(in the rows, 128 means zero)
Here are made-up objects, facts about them, and rows of numbers that follow some of those facts. Name the object behind each unnamed row.

Facts:
η: uses; ε: points at; ψ: is of sort; λ: refers to; γ: belongs to class
debrel | ψ 187 | γ 361
zemi | η kisku, liskizok, mape | ψ 909 | γ 257
dripo | η tigim, poza, bavil | ε pliklem | ψ 508 | γ 361
toski | ε fiskor | ψ 508 | γ 361
subrem | ε satra | ψ 909 | λ flogepun | γ 257
lotivu | η skazes | ε tigim | ψ 187 | γ 257
gotras | ε zubrobom | ψ 508 | γ 361
gikler | ε gruflogir | ψ 909 | γ 257
klenatrum | η kisku | ε padrem | ψ 508 | λ stenal, vipli, flimukol | γ 361
tazok | η dadu | ε dofo | ψ 508 | γ 361
mulonos | η poza | ψ 909 | γ 257
grama | ψ 187 | γ 257
listam | η mape | ε mubril | ψ 187 | γ 257
breskal | ε dakla | ψ 187 | γ 361
tranom | η liskizok | ε grama | ψ 187 | γ 361
mape | ε nimido | ψ 909 | γ 361
bufim | ε braka | ψ 909 | γ 361
nobro | ε klumem | ψ 909 | γ 257
plaplo | ε lefladri | ψ 909 | λ zemi, vipli | γ 361
loflo | η klokas | ε skiklal | ψ 187 | γ 361
kliklak | ε ginor | ψ 909 | γ 257
paklo | ψ 508 | λ tranom, flirar, bufim | γ 361
klokas | η skefilil | ε plemel | ψ 909 | λ pudom, fiskor, pubir | γ 361
veler | ε subrem | ψ 909 | λ mene, leflen, lusi, zitri, dakla | γ 361
bona | ψ 909 | γ 257
skizemi | ε nustir | ψ 187 | γ 361
soko | ε bufim | ψ 508 | γ 361
breploklom | ε patisil | ψ 187 | γ 257
sumek | η listam | ε flolek | ψ 187 | γ 361
kasto | η listam | ε stenal | ψ 508 | λ grople, plegrek, vason, breploklom, stustis | γ 257
vipli | ψ 508 | γ 257
skasku | ψ 909 | λ zitri | γ 257
fozoze | η gotras | ε vapir | ψ 909 | γ 257
zubrobom | η trano | ε pudre | ψ 508 | λ trano, debrel | γ 257
flogepun | ε skazes | ψ 909 | γ 257
klotrami | η breskal, gropas, depu | ε braskoven | ψ 909 | γ 361
stegruskil | ε plerin | ψ 909 | γ 257
nofum | ε ritak | ψ 909 | λ skastu | γ 361
braskoven | η plemel | ε nezo | ψ 909 | γ 257
grufe | ψ 187 | γ 257
dugri | ψ 187 | γ 361
bavil | η vuskipu | ε plogan | ψ 508 | λ debrel | γ 257
nustir | ε rumak | ψ 187 | λ listam, poza, mulonos, triti, doro | γ 361
fliflu | ε suskos | ψ 508 | γ 257
gruflogir | ε vovuk | ψ 187 | γ 257
lefladri | η listam, gotras | ε grufe | ψ 187 | γ 361
padrar | ψ 508 | γ 257
skiklal | ε lugru | ψ 187 | γ 361
nezo | ε klokas | ψ 508 | λ fiskor, debrel, simis | γ 361
laletel | η grople | ε gelagro | ψ 909 | λ kekir | γ 361
stenal | ε brudrak | ψ 909 | γ 361
flati | η listam, lugru | ε mene | ψ 909 | γ 257
skastu | η sumek | ε breskal | ψ 909 | γ 257
flibro | ε klotrami | ψ 187 | λ lusi, dadu, flilir | γ 361
pudre | ε pleflu | ψ 508 | γ 361
braka | ε mulutrir | ψ 508 | λ stenal, zitri, plerin, flilir | γ 257
nuzul | η zubrobom, flibro | ψ 909 | λ flati, flirar, klotrami | γ 257
nustin | η lusi | ε liska | ψ 508 | λ skiklal, skazes, pudre, vipli | γ 257
stegrodu | η mape | ε zedrek | ψ 909 | γ 361
liskizok | η listam | ψ 909 | γ 257
vovuk | η liskizok, mape | ψ 909 | γ 257
skoriplen | η naru | ε plestes | ψ 187 | γ 257
fiskor | ε brusta | ψ 187 | γ 361
nimido | ε kisku | ψ 187 | γ 257
tozek | η mape | ε plirer | ψ 187 | λ stegruskil, poza, klotrami | γ 257
trano | η mape | ψ 508 | γ 257
ginor | ε fliflu | ψ 508 | γ 361
pleflu | ε nebus | ψ 187 | λ stustis | γ 257
kekir | η fulol | ε floplastas | ψ 187 | γ 361
dofo | ε stegruskil | ψ 909 | γ 257
vuskipu | ε grople | ψ 909 | λ plogan, trano, satra | γ 257
plemel | η mape | ε kekir | ψ 508 | γ 361
gopir | ε laletel | ψ 909 | γ 257
grople | η vetrar, fulol | ε dugri | ψ 508 | γ 257
flilir | ε kliklak | ψ 508 | γ 257
groplas | ε latem | ψ 508 | γ 257
skazes | η suskos | ε nobro | ψ 508 | γ 257
ganum | η listam, kasto, liskizok | ε groplas | ψ 909 | γ 257
padrem | ε foplel | ψ 508 | γ 257
triti | η lusi | ε flilir | ψ 909 | γ 257
flolek | ε toski | ψ 187 | γ 257
naru | ψ 187 | λ padrar, stegruskil, flimukol | γ 361
vapir | ε nofum | ψ 508 | γ 361
stustis | η zedrek | ψ 508 | γ 257
gropas | ε gikler | ψ 909 | γ 257
flirar | ε tranom | ψ 508 | γ 257
plestes | ε lotivu | ψ 187 | λ ginor, gropas | γ 257
poza | ε mulonos | ψ 187 | γ 257
skeples | η mape, plerin | ψ 909 | λ flogepun, fulol | γ 257
pubir | ε soko | ψ 909 | γ 361
ritak | η braskoven, gropas, plemel | ε poza | ψ 508 | λ kekir, vapir, flimukol | γ 361
fulol | ψ 508 | γ 361
mubril | η liskizok | ε nustin | ψ 909 | λ flogepun | γ 257
deklu | η mape | ε flati | ψ 508 | γ 257
patisil | η listam | ε gigufle | ψ 909 | γ 257
plogan | ε gropas | ψ 909 | γ 257
zedrek | ε drivor | ψ 909 | γ 257
lugru | η mape | ε skastu | ψ 508 | λ zemi, mene, lefladri, satra, pudre | γ 361
dadu | ψ 187 | γ 257
latem | ε paklo | ψ 187 | γ 257
pudom | ψ 909 | γ 361
nebus | η grople, suskos | ε deklu | ψ 508 | γ 257
foplel | ψ 909 | γ 257
mulutrir | η listam, bufim | ε bona | ψ 187 | λ flimukol | γ 257
gigufle | ε nuzul | ψ 909 | λ liskizok | γ 257
depu | η latem | ε tazok | ψ 909 | λ braskoven, drivor | γ 361
pezupe | η listam | ε flibro | ψ 187 | λ plogan | γ 257
kisku | η flogepun | ε vuskipu | ψ 187 | λ pubir | γ 257
drivor | η mape | ε zitri | ψ 187 | γ 257
satra | η mape, drivor | ε sumek | ψ 508 | γ 361
mene | η leflen, zedrek | ε loflo | ψ 909 | γ 361
pluflepok | ψ 909 | λ padrar, pubir, fulol | γ 257
nisken | ψ 909 | λ braskoven, flimukol, plemel, dadu | γ 361
leflen | ψ 508 | γ 257
pliklem | ε flirar | ψ 187 | λ klotrami | γ 257
skefilil | η liskizok | ψ 508 | γ 361
lazok | η liskizok, lusi, mape, gropas | ε bavil | ψ 909 | λ listam, latem | γ 361
plerin | η listam, lugru, klenatrum | ε breploklom | ψ 909 | γ 257
skaris | η zubrobom, zedrek | ε fozoze | ψ 187 | γ 257
zitri | η mene | ε kasto | ψ 508 | γ 257
simis | ε lazok | ψ 187 | γ 361
dakla | η bufim | ε pezupe | ψ 909 | γ 257
doro | η patisil | ψ 909 | γ 257
plegrek | ψ 508 | γ 257
brusta | η padrar, nimido | ψ 909 | γ 257
brudrak | ε flogepun | ψ 909 | γ 361
liska | ε skizemi | ψ 909 | γ 257
vetrar | η mape, suskos | ε stegrodu | ψ 187 | λ vovuk, skazes, grople, drivor, flimukol | γ 257
vason | ψ 187 | γ 361
lusi | η flogepun | ψ 187 | γ 361
rumak | η mubril | ε depu | ψ 909 | λ skefilil | γ 361
floplastas | ε simis | ψ 909 | γ 361
tigim | η bufim | ε veler | ψ 187 | λ flimukol | γ 257
flimukol | η zemi, mape | ψ 909 | γ 257
klumem | ε dripo | ψ 187 | λ debrel, grufe, padrem | γ 361
plirer | η pudom, mape | ψ 508 | γ 257
suskos | η listam | ε skefilil | ψ 909 | γ 361
gelagro | η lugru, stegrodu | ψ 508 | λ fliflu, deklu | γ 257

Some objects and their rows:
skizemi: [131 122 141 143 108 119 124 115 108 112 131 161  99 107 167 131 139 127
 143 131 106 107 141 121 129 135 130 162 120 115 170 156 139 121 103 123
 153  98 162 100 120 141 136]
latem: [123 144 133 124 138  99 158 114 117 117 116 135 108 106 137 141 147 136
  99 111 122 109 124 168 114 130 115 104 106 107 131 152 157 126 102 124
 112 105 155 112 137 162 147]
liskizok: [ 77 149  70 109 136 122 179 107 162 138 120 143 148  91 101 144 105 151
  41 130 187 154  98 182 138 160  98  78 106 101  94 167 133 132 115 139
  96 144 114 153 152  42 128]
gotras: [ 88 148  90 157 134 118 148 127 167 137 119 145  68  98  87  83 128 128
 117 128 130 160 105 117 126 153 105 109 107  92 129 201  99 105 130 133
 125 128 152 133 104 133 117]
trano: [101 127  74 120 149 141 124 159 190 169 146 104 137 130  60 116 136 118
  73 124 156 161 136 123 147 135 137 105 130 107  98 148  77 110 137 122
 106 154  78 151 133  85 124]
mape: [ 44 178  37 120 155 132 202  83 168 133  99 200  85  53  96 110  85 160
  48 124 199 183  71 184 138 214  67  52  67  76 108 249 138 144 120 141
 113 122 184 150 101  60 114]
lugru: [ 93 150  65 133 135 152 121 144 173 148 135 144  83 131  55  89 109 112
  93 150 159 185 109 117 142 181  98 106 104 105  99 156  61 131 180 126
 130 152 146 144  82 114  93]
plirer: [120 108 129 131 121 142 112 165 176 163 145  72 149 168  58 109 123 115
 105 161 157 140 145 107 148 118 144 131 144 119 106  90  60  98 139 111
 104 172  63 146 157  94 124]
braskoven: [129 126  83  94 155 152 130 119 112 137 130 132 142 130 123 136 108 128
  98 137 154 133 126 147 137 153 128 100 106 131  91  94 157 172 153 128
 107 138 138 149 123 119 120]
nuzul: [143 109 159 116  97 116 133 124 131 116 128  93 178 164 149 157 109 139
 124 161 146 113 136 124 122 102 129 149 162 147 102  70 118 119 120 122
 126 160  91 132 172  90 124]
flibro: [129 155  98 137 114 124 122 109 139 104 135 155  96 118 116 145 136 125
 120 122 127 140 125 145 140 144  95 119 101 118 133 137 112 153 140 138
 155 118 182 113  92 135 110]
nofum: [133 129 135 150 118 122 127 106 102 105 110 151 112 117 167 136 120 141
 176 127 112 120 113 119 114 121 119 151 132 139 150 153 168 139 123 137
 164 111 146 116 117 132 126]
dakla: [153 111 116 112 136 140 101 133  96 127 134 121 159 146 148 152 119 121
 137 126 127 120 140 129 124 121 148 132 139 154 102  74 169 171 157 133
 131 129 127 136 123 135 123]
klumem: [134 151 173 153 101 135 112 123 112 116 132 146 116 136 117 125 139 150
 171  98 130 125 120 120 133 110 105 138 135 148 187 175 122 130 117 132
 166 100 150 105 102 146 143]
debrel: [125 124 119 162  98 114 104 118 167 114 142 140 120 114 127 170 165 125
 143 109 103 124 131 130 149  90 128 142 121 131 165 159 130 123  82 154
 156 118 125 112 134 107 143]
braka: [148 148 138 125 142 105 121 151 118 137 130 128 115 131 132 106 160 118
 132  94  93 137 131 106  85 116 123 141 154 118 113 129 101  99 144 129
 117 113 125 123 105 182 117]
sumek: [ 89 126 124 128 114 164 129 132 126 139 135 131 106 130  86 118  97 134
 113 162 169 142 130 127 170 175 123 116  98 119 153 140 105 144 138 115
 135 139 147 127 122  96 127]
fliflu: [141 132 130 146 148 101 123 147 130 142 119 111 109 125 112 101 158 118
 131 104  94 126 129 111 100 100 138 128 136 112 123 154 146  99 126 126
 121 120 114 124 127 183 139]
ginor: [124 128 125 168 141 114 121 134 148 125 123 135  81 113 111  90 151 118
 169 122  83 135 120  91 123 110 135 144 117 121 150 169 132 101 133 135
 144 122 135 124 111 168 129]
fiskor: [127 127 132 156 112 127 108 122 132 120 130 146 106 115 134 140 150 127
 151 113 109 114 133 120 137 118 135 142 110 131 168 159 156 134 104 140
 154 100 155 104 120 140 142]

Rows to name:
No name comes twice in this set of rows, the named rows included.
[132 107 152 164 132 116 103 141 135 133 121 131  90 118 154  89 148 104
 164 139  76 121 138  72 117 119 155 173 145 110 159 145 110  76 122 123
 152 116 124 106 121 156 124]  tazok
[ 76 154  81  95 155 132 190 114 142 144 115 148 110  92  78 110 104 145
  28 143 194 146 125 188 144 195  92  60  66  76 111 181 132 136 124 111
  81 136 168 138 136 102 136]  listam
[120 129 107 103 167 144 134 153 155 153 132 108 120 128  97  90 134 111
 109 129 122 145 142 119 130 142 137 110 114 115 107 125  90 111 151 114
  95 139 120 145 122 145 120]  grople
[120 103 121  77 142 176 125 137  94 157 135 126 169 133 152 116  87 126
  97 157 169 129 146 124 151 181 158 128 128 130 114  85 115 145 149 105
 108 140 115 146 132  85 120]  plerin
[153 108 152 131 108 105 140 113 137 110 122 102 169 143 175 160 136 135
 152 131 100  93 129 138 117  74 139 144 151 149 115  88 158 117 103 139
 121 137  96 127 172 113 137]  mulonos
[145 138 151 100 131 133 128 123 103 127 131 128 142 133 139 142 134 125
 112 119 128 119 146 146 126 136 125 123 132 125 129  99 117 127 133 120
 120 114 148 113 121 150 129]  tigim
[145 134 116 144 123 120 107 115 134 111 138 151 108 116 144 146 157 125
 147 113  94 119 136 126 139 114 130 135 109 139 147 126 131 157 129 144
 151  96 168 112 104 158 129]  skiklal
[117 107 102 122 149 165 109 165 141 171 130  84 116 153  45  85 104 106
  89 160 159 146 137 105 148 152 154 110 128 117  96 107 100 123 173 100
 109 165  98 150 139 127 123]  deklu
[117 147 125 106 139 133 140 130 102 137 129 132 126 123 102 125 121 130
  76 123 173 136 124 154 131 154 109 106 122 101 128 144 127 138 126 114
 119 126 149 121 125 124 135]  kisku
[132 130 148 139 160 102 144 138 132 130 116 105 114 126 118  92 152 122
 150 102  86 126 129 125 105 101 139 115 127 126 127 152 134  95 129 123
 106 118 124 129 137 195 141]  flirar
[132 106 129 125 141 156 100 169 123 160 139  82 121 166  73  85 115 104
 120 157 142 130 144  91 132 138 154 131 137 129 104  88  93 118 180 102
 116 162  95 143 136 150 121]  nebus
[ 90 143  85 155 136 100 159 127 216 128 125 143  90  94 104 119 150 127
 115 123 107 158 110 132 137 122 108 109 106 105 127 196  90  94 109 154
 116 139 121 142 120 102 120]  fulol
[142 103 166 121 113 147  94 143  87 138 138 102 146 164 110 132 127 120
 127 141 142 103 147 120 139 123 151 142 138 140 142  91 135 141 140 104
 132 135 124 114 144 149 141]  skaris

Now the same objects, written a new way:
Known rows:
bufim: [124 132  90 102 114 132 135  98 148 123 122 158 124 173 129 157 132 123
 145 135 144 126 134 121 164 112 152 122]
flati: [144 208  93 103 129 121 132 147 151 120 117 157 114 215 147 147 131 128
 140 138 122 142 135 173 132 127 145 121]
skasku: [124 120 127 105 113 140 147  98 139 124 123 159 114 166 138 133 108 121
 149 134 151 128 162 134 155 110 136 124]
breskal: [124 188  86 107 112 126 133 100 147 137 126 156 127 162 133 182 124 123
 163 138 124 118 135 123 148 108 136 123]
satra: [126 112  83 119 113 122 129  99 175 125 110 155 110 213 171 130  99 130
 148 136 122 119 190 121 136 109 156 122]
liska: [126 129 141 102 116 122 131 110 143 122 117 158 131 160 124 157 108 124
 136 136 144 119 135 138 144 111 158 129]
flolek: [124 164 102 105 114 134 135 121 147 129 139 153 124 159 136 175 116 125
 143 135 136 118 137 121 146 110 138 124]
pliklem: [126 148 126 102 114 124 133 122 148 130 120 154 135 158 125 191 104 122
 136 136 150 118 137 134 138 111 146 125]
soko: [128 154  91 101 111 123 130  99 148 134 112 157 115 162 126 148 112 129
 152 134 115 123 133 121 163 113 136 134]
bavil: [149 161 104 127 112 120 130 152 147 130 115 160 114 197 130 133 111 131
 142 134 112 120 169 123 140 118 133 141]
braskoven: [151 126 100 104 114 121 133 155 149 123 119 157 122 207 151 141 113 123
 138 135 115 127 155 138 136 109 138 120]
lotivu: [126 160  85 106 115 123 133 156 150 123 130 159 120 161 148 165 124 130
 141 141 137 119 150 124 133 117 138 129]
grople: [134 119  87 129 112 123 132 110 148 123 117 160 112 191 149 131 102 124
 141 135 127 141 194 125 140 127 136 120]
nisken: [126 123 129 103 114 124 134  99 147 131 114 157 141 160 125 161 111 121
 143 134 140 119 132 134 139 109 166 134]
plogan: [147 138 131 103 112 126 144 134 143 124 122 159 135 167 129 149 114 122
 154 133 114 120 141 120 164 110 134 128]
floplastas: [125 118 109 117 113 130 148  99 144 126 118 158 130 200 135 140 135 120
 165 134 128 123 157 121 174 108 138 129]
fulol: [125 146  89 103 111 124 132  98 144 131 112 159 116 162 128 147 109 123
 153 135 124 125 133 120 170 115 138 127]
gotras: [126 179  83 103 110 123 132  96 146 138 116 157 114 179 129 142 106 122
 160 136 113 129 138 129 166 111 136 124]
gikler: [136 147 151 104 113 121 139 142 144 127 116 158 151 160 127 170 113 123
 144 134 119 118 134 131 154 109 137 129]
subrem: [125 146 128 102 119 133 131 107 140 124 126 158 126 163 129 144 120 122
 142 135 135 122 136 128 154 111 139 129]

Name these rows:
No name comes twice in this set of rows, the named rows included.
[133 115  85 105 112 121 131 109 188 147 114 161 113 224 176 128  95 133
 149 136 116 116 148 147 133 108 159 119]  lugru
[127 111  88 102 113 120 132 146 185 125 120 158 126 193 158 133 104 132
 138 135 130 116 137 126 130 108 223 122]  stegrodu
[123 168  91 168 117 129 132 129 186 121 120 154 114 209 151 162 158 122
 140 138 171 140 189 123 133 137 139 141]  sumek
[136 209  89 142 122 124 133 167 157 124 123 157 118 193 143 163 134 127
 139 145 131 131 167 146 130 127 134 136]  pezupe
[130 163 118 149 113 125 129 122 156 123 113 158 112 209 142 134 123 124
 138 136 150 160 197 132 131 151 136 145]  kasto
[129 163 130 121 113 123 141 154 142 136 122 155 150 160 125 198 113 123
 142 136 118 117 138 126 144 107 137 131]  gruflogir
[124 191  87 104 121 122 132 122 174 125 127 156 117 182 151 166 128 125
 152 151 126 119 138 140 132 110 143 121]  loflo

Now the same objects, written a new way:
Some rows with their names:
flibro: [105 142 122 114 147 121  80 151 111 147 124  87 104 142  83 141 110 102
 125 113 159 124 147 137 129 124 137 160]
plemel: [123 159 124 151 142 178 125 164 107 100  91 250 124 126  91 138 123 150
 129 133 169 140 157 133 122  97 135 153]
latem: [ 97 148 140 120 137 110  73 152 105 147 144  97 112 135  78 147 112 112
 122 112 150 125 146 141 128 124 133 156]
listam: [127 183 172 149 152 161 107 140 111 144  86 181 125 124  98 139  97 195
 112 131 162 107 182 144 113 133 143 148]
skoriplen: [102 153 140 122 140 118  76 151 107 150 133 101 114 135  85 146 106 123
 119 115 151 121 150 144 128 126 134 154]
bona: [114 143 137 133 139  90  92 152 113 139 135 104 113 137  80 149 125 106
 117 109 120 118 126 152 111 120 135 154]
toski: [111 131 102 128 136 147  90 162 115 127 142 114 123 120 103 148 116 106
 129 126 147 144 140 139 129 118 114 158]
pudom: [125 139 134 136 146  99  89 148 117 133 131 103 113 139  82 143 128  97
 124 105 128 118 133 146 109 120 135 159]
nimido: [ 98 148 135 117 138 112  71 153 105 150 136  96 113 136  83 147 109 111
 121 112 151 125 144 142 131 123 133 155]
laletel: [127 142 125 130 148 107  88 148 118 144 109 110 118 142  93 142 114 107
 125 107 140 120 140 148 109 126 136 155]
sumek: [128 154 146 131 158 151  88 132 129 170 113  54 119 121 116 140  85 162
 115 130 151 108 179 146 112 161 127 156]
loflo: [109 147 129 121 149 129  82 148 113 148 120  98 108 137  85 140 109 116
 124 115 160 121 155 137 125 128 136 159]
nustir: [110 150 123 122 146 122  63 153 108 150 123  86 118 128  88 140 115  99
 128 105 148 120 147 142 133 121 125 161]
skasku: [115 144 135 131 140  90  91 152 113 141 132 104 113 138  84 149 123 106
 117 110 121 119 124 153 112 119 135 153]
kisku: [102 154 137 119 142 120  76 154 108 151 127 102 115 136  88 146 106 123
 118 116 153 121 148 144 130 125 134 153]
vapir: [110 130 103 129 135 147  90 161 115 127 141 116 123 121 100 148 117 108
 130 125 147 145 143 138 128 119 115 159]
doro: [119 147 144 139 140  98  96 146 115 141 128 110 116 134  85 148 119 124
 117 113 121 116 137 152 105 129 136 153]
zedrek: [113 141 131 123 137  89  78 151 111 144 129 110 120 145  86 150 115 102
 122 106 137 126 134 151 112 124 136 149]
tranom: [118 151 148 129 150 136  77 145 117 146 129  99 115 133  92 140 105 131
 123 115 160 116 163 138 120 133 132 157]
mape: [134 163 141 145 149 123  98 156 107 118  81 216 122 147  80 135 126 122
 128 103 157 120 146 142 109 100 147 151]

Name these rows:
No name comes twice in this set of rows, the named rows included.
[132 156 137 140 147 118  99 130 125 172  97  81 128 122 116 147  93 162
 112 126 122 110 164 162  98 163 130 149]  patisil
[125 139 131 133 149  99  89 152 119 137 125  94 110 139  87 143 125  95
 123 106 127 117 129 149 111 119 133 158]  nisken
[128 152 140 138 146 114  99 136 122 162 102  97 124 131 107 147  98 153
 114 124 131 114 156 157  99 152 135 148]  ganum
[115 137 105 132 139 155  97 162 117 128 127 125 123 121 107 146 113 119
 127 130 150 141 144 140 128 117 116 156]  ritak
[119 137 117 126 145  99  90 146 114 143 111 109 113 145  85 142 119  96
 128 106 141 125 138 146 109 125 140 157]  floplastas
[124 141 117 127 149 108  96 146 118 146  99 113 113 145  90 141 113 109
 125 111 142 122 141 148 108 129 142 155]  klokas
[116 158 136 152 137 160 119 169 108 105 125 203 122 116  94 147 126 148
 117 135 142 134 138 141 125  99 125 152]  plirer
[124 155 125 149 140 172 107 165 109 107 109 215 130 120  97 141 121 141
 129 128 164 139 155 135 124 102 125 154]  satra
[121 144 128 117 130 103  78 166 105 152 107  98 121 147  84 151 114 107
 117 103 110 127 133 154 114 120 139 156]  gigufle
[119 166 145 158 136 168 124 170 105  97 113 247 125 117  89 144 128 159
 119 135 149 133 144 139 123  92 130 150]  trano
[109 144 135 122 145 123  70 152 111 143 137  88 112 136  84 142 115 104
 127 108 157 122 150 137 128 123 130 160]  fiskor
[107 129  92 123 139 147 102 160 116 129 131 114 115 124 101 147 115 108
 127 131 150 146 138 139 128 120 120 159]  nezo
[146 153 161 137 143 137 109 142 125 166  99  67 122 128 107 150  91 179
 101 128  98 107 163 160  90 160 137 154]  liskizok
[133 156 133 140 151 123 104 149 114 133  81 173 119 145  89 137 116 129
 125 111 152 119 149 145 107 118 146 152]  lazok
[121 145 112 141 155  97  81 146 119 143 100 115 128 129 100 136 126 109
 133 107 142 111 137 158 124 127 135 152]  rumak

